Here is a tiny trained network, its code and every weight. The questions are about switching its units off for an input and a target symbol, where a switched-off unit gives its printed mean instead of its output.

import numpy as np


def w(rows, s, z=0):
    codes = np.array(rows[::2]) - 128.0
    scale = np.full(codes.shape[1], s)
    scale[-1] = z or s
    return codes * scale


def f(y):
    return y / 2 * (1 + np.tanh(0.7978845608 * (y + 0.044715 * y**3)))


def softmax(a):
    e = np.exp(a - a.max(-1, keepdims=True))
    return e / e.sum(-1, keepdims=True)


def log_softmax(a):
    a = a - a.max(-1, keepdims=True)
    return a - np.log(np.exp(a).sum(-1, keepdims=True))


def net(x, mask):
    ids = ['ΓΘΛΞΠΩβεζημτψ'.index(c) for c in x.split()]
    T = len(ids)
    res = E[ids] + P[:T]
    q, k, v = (res @ M[0].T for M in (Q, K, V))
    z = softmax(np.where(np.tri(T) > 0, q @ k.T / 3**0.5, -1e9)) @ v
    res = res + np.where(mask[0], z, O[0][:, -1]) @ O[0][:, :-1]
    y = f(res @ A[0][:, :-1].T + A[0][:, -1])
    res = res + np.where(mask[1:9], y, B[0][:, -1]) @ B[0][:, :-1]
    return log_softmax(res[-1] @ U[:, :-1].T + U[:, -1])


Q, K, V, O, A, B = {}, {}, {}, {}, {}, {}
E = w([
[72,117,196,49,175,142,154],'Γ',
[209,175,172,154,218,117,220],'Θ',
[8,62,189,132,130,178,53],'Λ',
[223,189,78,157,129,126,50],'Ξ',
[105,80,23,92,172,173,157],'Π',
[63,180,206,225,116,109,168],'Ω',
[86,102,72,70,166,147,158],'β',
[108,155,86,56,161,128,150],'ε',
[95,141,138,140,5,217,164],'ζ',
[111,113,215,116,216,90,85],'η',
[170,42,94,97,148,115,163],'μ',
[152,125,131,140,72,234,153],'τ',
[76,124,75,53,167,142,174],'ψ',
],0.017)
P = w([
[134,193,41,65,151,101,106],'0',
[111,154,84,93,152,113,147],'1',
[114,121,117,113,159,128,152],'2',
[115,110,164,111,147,138,146],'3',
[122,100,201,110,136,149,136],'4',
[130,94,234,120,142,163,143],'5',
[136,83,251,132,129,166,138],'6',
],0.012)
Q[0] = w([
[185,191,24,228,127,49,151],'head 0',
[35,171,164,154,103,253,17],'head 0',
[176,32,19,1,100,183,167],'head 0',
],0.0068)
K[0] = w([
[255,255,83,170,160,82,144],'head 0',
[43,153,98,209,145,162,61],'head 0',
[120,41,22,56,117,91,172],'head 0',
],0.0087)
V[0] = w([
[3,135,108,103,108,207,109],'head 0',
[171,134,125,103,134,140,217],'head 0',
[160,74,205,88,179,208,173],'head 0',
],0.0081)
O[0] = w([
[26,124,2,147,200,204,129,136],'head 0',
[142,212,186,66,9,59,192,210],'head 0',
[144,173,37,71,157,94,122,255],'head 0',
],0.0085,0.0068)
A[0] = w([
[78,29,148,91,139,206,101,117],'neuron 0',
[216,170,102,229,142,143,2,253],'neuron 1',
[219,170,102,126,83,164,118,210],'neuron 2',
[141,112,48,85,205,90,95,205],'neuron 3',
[156,188,82,80,154,61,94,104],'neuron 4',
[41,179,34,98,190,184,102,138],'neuron 5',
[117,154,148,129,210,50,45,55],'neuron 6',
[79,137,115,150,92,151,97,33],'neuron 7',
],0.0084,0.0034)
B[0] = w([
[166,141,68,144,185,114,174,163],'neuron 0',
[110,64,91,153,212,103,160,137],'neuron 1',
[121,110,126,108,215,255,163,185],'neuron 2',
[43,187,122,146,143,67,119,218],'neuron 3',
[84,183,114,182,197,180,96,188],'neuron 4',
[217,95,198,110,101,134,118,254],'neuron 5',
[130,121,192,176,21,203,205,134],'neuron 6',
[103,160,149,150,108,145,133,128],'neuron 7',
],0.0087,0.011)
U = w([
[30,193,3,92,187,114,119,172],'Γ',
[151,59,104,112,124,57,182,178],'Θ',
[201,27,219,82,110,76,80,170],'Λ',
[136,122,128,137,137,120,99,88],'Ξ',
[132,128,129,140,135,118,103,94],'Π',
[133,119,130,139,136,121,101,88],'Ω',
[129,119,136,137,139,122,111,75],'β',
[82,127,168,198,117,114,118,254],'ε',
[177,163,151,156,145,110,128,34],'ζ',
[134,117,136,130,141,126,91,78],'η',
[119,113,114,119,100,200,142,106],'μ',
[130,113,136,133,136,126,101,83],'τ',
[151,98,138,163,193,132,103,89],'ψ',
],0.011,0.0068)

Each question gives the input, a string of symbols that net reads in full, and the target symbol t.
The units are the heads (3 rows each of Q, K, V and O) and the neurons (one row each of A and B). Each row of codes is followed by its name. A weight is (code - 128) times the scale printed after its matrix; where a second scale follows, it is the last column's (O, A, B and U).
mask holds one flag per unit, heads first, then neurons. A switched-off unit (its flag False) gives its mean, the last column of its rows in O or B, instead of its output. The means were averaged over made-up inputs and are rounded, as every weight is.
A unit's drop is (log p(t) with every unit on - log p(t) with that unit switched off) / (log p(t) with every unit on - log p(t) with every unit switched off).
The circuit of an input: a set's keep is (log p(t) with only the set's units on - log p(t) with every unit switched off) / (log p(t) with every unit on - log p(t) with every unit switched off). Starting from all 9 units, units are removed one at a time, each time the one whose removal leaves the highest keep (on an exact tie, the one counted first), for as long as the keep stays at least 0.8.
units of the circuit, in order: the units of the circuit, biggest drop first
most important unit: the unit with the biggest drop
top k neurons: the k neurons with the biggest drops, biggest first
drop of u: that unit's drop, to one decimal
input τ Π Λ Γ, target ψ: most important unit => neuron 5
input μ ψ Π Ξ Π, target Θ: units of the circuit, in order => neuron 5; neuron 4; head 0; neuron 0
input τ Γ μ τ Ξ, target ψ: top 3 neurons => neuron 1; neuron 2; neuron 3
input μ μ Π Λ ε Π, target Θ: units of the circuit, in order => neuron 4; neuron 2
input μ τ τ ζ μ μ ε, target Γ: top 2 neurons => neuron 5; neuron 4
input Θ μ η, target ε: units of the circuit, in order => neuron 6; neuron 3; head 0
input Λ τ μ τ, target ψ: top 2 neurons => neuron 5; neuron 0
input τ Ω μ μ Ξ Ξ β, target Γ: top 2 neurons => neuron 5; neuron 6
input μ μ Γ Θ ψ μ ε, target Γ: top 2 neurons => neuron 4; neuron 3
input η Π μ β Γ, target Γ: top 3 neurons => neuron 3; neuron 4; neuron 0
input τ Γ μ, target Γ: drop of neuron 4 => 0.3
input η μ μ μ η, target ε: drop of neuron 6 => 1.4
input τ μ μ Γ μ μ Γ, target Γ: drop of head 0 => 0.7
